Each row has a name. After each piece below comes the name of the row it's from, unless a question asks for something else. Each question is about the rows just above it. Places in a row count from 1.

[ 45.3  40.0  -3.0 -45.7 -10.6  44.0  24.5  -5.4   6.1 -17.6   9.5 -20.2
  -4.0 -33.6 -43.9   9.2  33.4 -10.7  -2.6   6.9 -58.4  -2.4 -41.2  14.0
 -91.0  -3.5  52.0  19.4 -12.4   4.5]  J671
[-32.6 -48.6   3.4  44.5  12.7  -7.9 -84.6 -43.8  -1.5  47.9  -6.0  -1.1
   2.1  -6.4  28.2  26.8 -18.7 -19.6   7.0   4.1  72.2   4.4  43.8   1.8
  71.9 -14.9   8.5  18.5  45.8 -48.0]  J582
[ -7.1 -27.7   6.1  71.7 -17.0  17.3 -62.7 -45.1   0.3 -24.9  -5.8  33.7
  39.1  66.5  10.8 -24.8 -23.8 -49.6  -4.3  41.3 -39.8   0.0 -20.4  32.9
  24.9 -10.5  25.3  46.6 -26.4 -81.1]  J299
[-32.6 -48.6   3.4  44.5  12.7  -7.9 -84.6 -43.8   6.8  47.9  -6.0  -1.1
   2.1  -6.4  28.2  26.8 -18.7 -19.6   7.0   4.1  72.2   4.4  43.8   1.8
  71.9 -14.9   8.5  44.4  45.8 -48.0]  J825
[-15.5  -4.6  -2.8   2.6  -2.5  -9.8  20.8  10.2  -1.5  -4.4  -4.8   9.9
   0.6  17.5   7.2 -19.2   4.5  20.7  -6.1 -12.6  -3.3  -1.7  -0.8 -13.9
   9.6  -9.8 -19.8  -9.2 -13.3  21.0]  J750
[ 33.7  38.6   5.7 -12.9  -4.2 -17.6  53.4  50.9 -15.9 -51.9   8.7   8.9
   5.7  21.4  -7.2 -14.4 -25.9 -10.0  -6.4  20.9 -45.1 -14.3 -22.2  17.4
 -24.5  52.9 -30.6 -28.3 -33.5  13.7]  J554
[ 46.1  16.2  16.7  22.3   9.6 -11.9 -46.8   8.3 -13.0 -21.2  15.4  -5.5
  11.2  -5.6   2.7  39.7 -63.2 -74.4  -0.6  59.5   7.5   6.7   9.5  54.4
  15.2  78.1   4.7  -2.0  19.2 -70.1]  J698
[-1.7] is at row and place  J750, 22
Does one of the named rows hold [52.1 19.4] side by side, in this order?  no
Row and place of [-14.4] in the named rows:  J554, 16
Put [ -4.8  -4.4  -3.3  20.8 -15.5  -2.5  -1.7  -2.8  21.0   9.9  -9.2   7.2
 -19.8 -19.2  17.5   4.5   9.6  -9.8 -13.9  -0.8   2.6  -4.6   0.6  -1.5
 -13.3  -9.8  10.2 -12.6  -6.1  20.7] back in order: which row is it?  J750
Is [  8.3 -46.8 -11.9   9.6  22.3] printed in one of the named rows, side by side and in this order?  no

